Below is a small trained network, with its code and all its weights. Each question gives an input and a target symbol and asks what happens when units are switched off, that is, made to give their printed mean instead of their output.

import numpy as np


def w(rows, s, z=0):
    codes = np.array(rows[::2]) - 128.0
    scale = np.full(codes.shape[1], s)
    scale[-1] = z or s
    return codes * scale


def norm(h):
    return h / np.sqrt((h * h).mean(-1, keepdims=True) + 1e-5)


def f(y):
    return y / 2 * (1 + np.tanh(0.7978845608 * (y + 0.044715 * y**3)))


def softmax(a):
    e = np.exp(a - a.max(-1, keepdims=True))
    return e / e.sum(-1, keepdims=True)


def log_softmax(a):
    a = a - a.max(-1, keepdims=True)
    return a - np.log(np.exp(a).sum(-1, keepdims=True))


def net(x, mask):
    ids = ['αβγδηθλμπστω'.index(c) for c in x.split()]
    T = len(ids)
    res = E[ids] + P[:T]
    u = 0
    for l in range(3):
        r = norm(res)
        for j in range(3):
            rows = slice(2 * j, 2 * j + 2)
            q, k, v = (r @ M[l][rows].T for M in (Q, K, V))
            z = softmax(np.where(np.tri(T) > 0, q @ k.T / 2**0.5, -1e9)) @ v
            o = O[l][rows]
            res = res + np.where(mask[u + j], z, o[:, -1]) @ o[:, :-1]
        u += 3
        y = f(norm(res) @ A[l][:, :-1].T + A[l][:, -1])
        res = res + np.where(mask[u : u + 4], y, B[l][:, -1]) @ B[l][:, :-1]
        u += 4
    return log_softmax(norm(res)[-1] @ U[:, :-1].T + U[:, -1])


Q, K, V, O, A, B = {}, {}, {}, {}, {}, {}
E = w([
[85,148,125,162,187],'α',
[128,69,172,114,159],'β',
[162,60,136,117,123],'γ',
[99,132,129,155,164],'δ',
[163,163,46,132,143],'η',
[169,155,49,125,139],'θ',
[115,212,18,149,177],'λ',
[95,151,125,154,175],'μ',
[199,134,75,94,116],'π',
[196,2,213,67,41],'σ',
[100,47,199,148,132],'τ',
[109,81,187,158,138],'ω',
],0.015)
P = w([
[192,122,148,186,132],'0',
[79,79,96,114,156],'1',
[159,190,170,250,138],'2',
[148,73,128,150,160],'3',
[141,202,108,103,38],'4',
[38,129,133,85,147],'5',
[189,202,197,116,144],'6',
[116,67,155,141,157],'7',
[108,215,78,77,34],'8',
[83,111,77,92,143],'9',
[173,234,209,93,111],'10',
[131,97,71,96,155],'11',
],0.021)
Q[0] = w([
[125,125,102,78,121],'L0H0',
[164,145,161,150,180],'L0H0',
[150,114,19,146,126],'L0H1',
[98,37,122,125,134],'L0H1',
[99,85,112,134,150],'L0H2',
[189,254,175,170,66],'L0H2',
],0.026)
K[0] = w([
[89,136,128,108,106],'L0H0',
[154,168,176,135,121],'L0H0',
[150,150,10,123,146],'L0H1',
[120,6,124,188,124],'L0H1',
[110,154,162,89,140],'L0H2',
[218,41,33,225,142],'L0H2',
],0.02)
V[0] = w([
[237,147,180,254,104],'L0H0',
[125,64,102,230,126],'L0H0',
[116,200,244,87,149],'L0H1',
[140,93,78,159,135],'L0H1',
[176,81,82,156,134],'L0H2',
[95,191,190,29,132],'L0H2',
],0.012)
O[0] = w([
[176,86,250,254,166,158],'L0H0',
[164,19,55,182,79,187],'L0H0',
[179,127,62,176,15,80],'L0H1',
[118,127,160,137,179,164],'L0H1',
[170,197,67,131,122,239],'L0H2',
[66,123,241,104,185,4],'L0H2',
],0.0083,0.0042)
A[0] = w([
[57,103,95,150,238,100],'L0N0',
[197,77,177,24,145,94],'L0N1',
[107,2,124,103,215,2],'L0N2',
[107,27,98,69,219,109],'L0N3',
],0.015,0.0046)
B[0] = w([
[4,92,75,168,206,198],'L0N0',
[174,220,132,29,230,190],'L0N1',
[196,18,105,175,112,223],'L0N2',
[70,74,92,101,229,255],'L0N3',
],0.013,0.0092)
Q[1] = w([
[35,3,35,81,159],'L1H0',
[140,46,163,162,247],'L1H0',
[129,102,122,182,146],'L1H1',
[111,87,64,108,146],'L1H1',
[58,141,125,229,142],'L1H2',
[199,142,182,121,152],'L1H2',
],0.026)
K[1] = w([
[93,246,11,90,6],'L1H0',
[240,132,56,219,91],'L1H0',
[199,96,90,167,164],'L1H1',
[86,194,103,118,103],'L1H1',
[135,173,93,212,231],'L1H2',
[178,84,154,183,115],'L1H2',
],0.022)
V[1] = w([
[2,121,118,245,62],'L1H0',
[83,220,37,189,176],'L1H0',
[125,151,114,116,65],'L1H1',
[154,152,165,118,174],'L1H1',
[128,117,186,160,54],'L1H2',
[126,154,184,86,94],'L1H2',
],0.033)
O[1] = w([
[1,237,202,105,96,60],'L1H0',
[20,157,59,168,149,171],'L1H0',
[194,140,162,117,145,160],'L1H1',
[97,131,81,144,109,71],'L1H1',
[104,180,56,85,178,96],'L1H2',
[154,178,98,166,169,6],'L1H2',
],0.021,0.011)
A[1] = w([
[134,160,151,105,114,3],'L1N0',
[84,90,132,94,253,232],'L1N1',
[84,119,148,128,119,74],'L1N2',
[73,63,152,155,152,164],'L1N3',
],0.043,0.0045)
B[1] = w([
[149,170,173,115,115,138],'L1N0',
[66,122,113,51,252,252],'L1N1',
[108,135,112,132,196,160],'L1N2',
[152,60,190,183,71,218],'L1N3',
],0.035,0.034)
Q[2] = w([
[173,206,178,237,132],'L2H0',
[72,223,137,92,69],'L2H0',
[132,179,190,140,76],'L2H1',
[36,190,109,192,136],'L2H1',
[136,202,132,64,6],'L2H2',
[143,193,187,117,136],'L2H2',
],0.022)
K[2] = w([
[193,254,133,75,222],'L2H0',
[65,220,85,39,18],'L2H0',
[113,143,200,45,98],'L2H1',
[6,119,175,195,224],'L2H1',
[35,43,124,149,171],'L2H2',
[95,168,235,166,167],'L2H2',
],0.017)
V[2] = w([
[175,124,99,118,202],'L2H0',
[163,79,189,224,161],'L2H0',
[77,130,123,204,250],'L2H1',
[146,105,27,195,113],'L2H1',
[166,161,72,194,95],'L2H2',
[106,109,177,144,123],'L2H2',
],0.024)
O[2] = w([
[43,118,91,111,129,113],'L2H0',
[99,201,83,62,136,251],'L2H0',
[170,102,154,81,2,112],'L2H1',
[77,181,102,38,108,192],'L2H1',
[182,140,133,94,79,146],'L2H2',
[148,148,102,148,181,125],'L2H2',
],0.016,0.017)
A[2] = w([
[67,2,217,89,176,151],'L2N0',
[122,167,216,116,111,3],'L2N1',
[154,119,130,219,150,108],'L2N2',
[75,209,123,182,128,168],'L2N3',
],0.031,0.0046)
B[2] = w([
[2,50,168,133,177,255],'L2N0',
[155,178,162,49,106,139],'L2N1',
[119,186,44,155,79,150],'L2N2',
[95,45,175,111,153,144],'L2N3',
],0.03,0.036)
U = w([
[60,28,156,181,114,237],'α',
[67,149,95,85,243,104],'β',
[140,189,159,174,156,141],'γ',
[239,63,116,143,160,193],'δ',
[125,147,163,111,97,87],'η',
[119,154,158,119,104,87],'θ',
[114,174,60,254,210,42],'λ',
[133,161,170,106,94,148],'μ',
[156,194,161,190,177,116],'π',
[70,171,25,50,76,3],'σ',
[111,107,74,196,52,160],'τ',
[98,105,87,192,54,160],'ω',
],0.0098,0.0027)

Each question gives the input, a string of symbols that net reads in full, and the target symbol t.
The units are the heads (2 rows each of Q, K, V and O) and the neurons (one row each of A and B). Each row of codes is followed by its name. A weight is (code - 128) times the scale printed after its matrix; where a second scale follows, it is the last column's (O, A, B and U).
mask holds one flag per unit, layer by layer, with each layer's heads first. A switched-off unit (its flag False) gives its mean, the last column of its rows in O or B, instead of its output. The means were averaged over made-up inputs and are rounded, as every weight is.
A unit's drop is (log p(t) with every unit on - log p(t) with that unit switched off) / (log p(t) with every unit on - log p(t) with every unit switched off).
most important unit: the unit with the biggest drop
k most important neurons: the k neurons with the biggest drops, biggest first
k most important neurons of layer l: the k neurons of layer l with the biggest drops, biggest first
which heads matter: for each layer, one digit per head in row order, 1 if its drop is at least 0.15 and else 0, layers parted by /
input ω β τ σ μ β θ θ θ π θ, target τ: which heads matter => 011 / 010 / 000
input γ η θ σ σ π σ π π, target σ: which heads matter => 100 / 100 / 000
input β β δ σ μ, target λ: most important unit => L2H1
input σ τ η τ ω β σ π β, target λ: 2 most important neurons => L0N3; L1N1
input γ π η η σ σ β τ σ σ α, target π: 2 most important neurons of layer 1 => L1N1; L1N0
input σ σ π σ τ, target δ: 2 most important neurons => L0N3; L1N1
input π σ σ σ π β β θ λ β η, target τ: 3 most important neurons => L1N1; L0N0; L2N0
input σ π λ δ π τ π δ η, target π: 4 most important neurons => L0N3; L0N0; L1N1; L1N0
input σ σ σ η σ, target δ: 2 most important neurons of layer 0 => L0N1; L0N2
input σ θ μ β σ γ σ, target λ: 3 most important neurons => L1N1; L0N1; L0N3
input η σ λ π σ β θ β λ, target λ: which heads matter => 001 / 010 / 110
input γ β β δ ω σ σ σ σ σ α, target δ: which heads matter => 001 / 100 / 000
input θ η θ, target τ: 3 most important neurons of layer 0 => L0N0; L0N3; L0N1
input τ ω θ, target π: most important neuron => L0N3
input π π σ, target σ: which heads matter => 110 / 001 / 010
input η θ θ π σ, target τ: which heads matter => 110 / 100 / 110
input σ η η η σ λ λ, target ω: 3 most important neurons => L1N1; L2N0; L0N0
input σ π τ, target δ: which heads matter => 100 / 100 / 000
input σ α σ β θ π σ θ π π γ, target τ: 3 most important neurons => L1N1; L0N0; L2N0
input θ σ σ β ω σ β π π τ τ, target σ: 2 most important neurons of layer 1 => L1N3; L1N1
input γ σ σ γ β, target δ: most important unit => L1H0
input σ λ μ τ λ δ σ μ σ, target μ: 2 most important neurons => L0N3; L0N0
input π θ θ, target σ: 4 most important neurons => L0N0; L0N3; L1N1; L1N3
input β β θ β σ η β δ σ, target ω: which heads matter => 100 / 100 / 110
input β β ω, target λ: 2 most important neurons => L0N0; L0N1
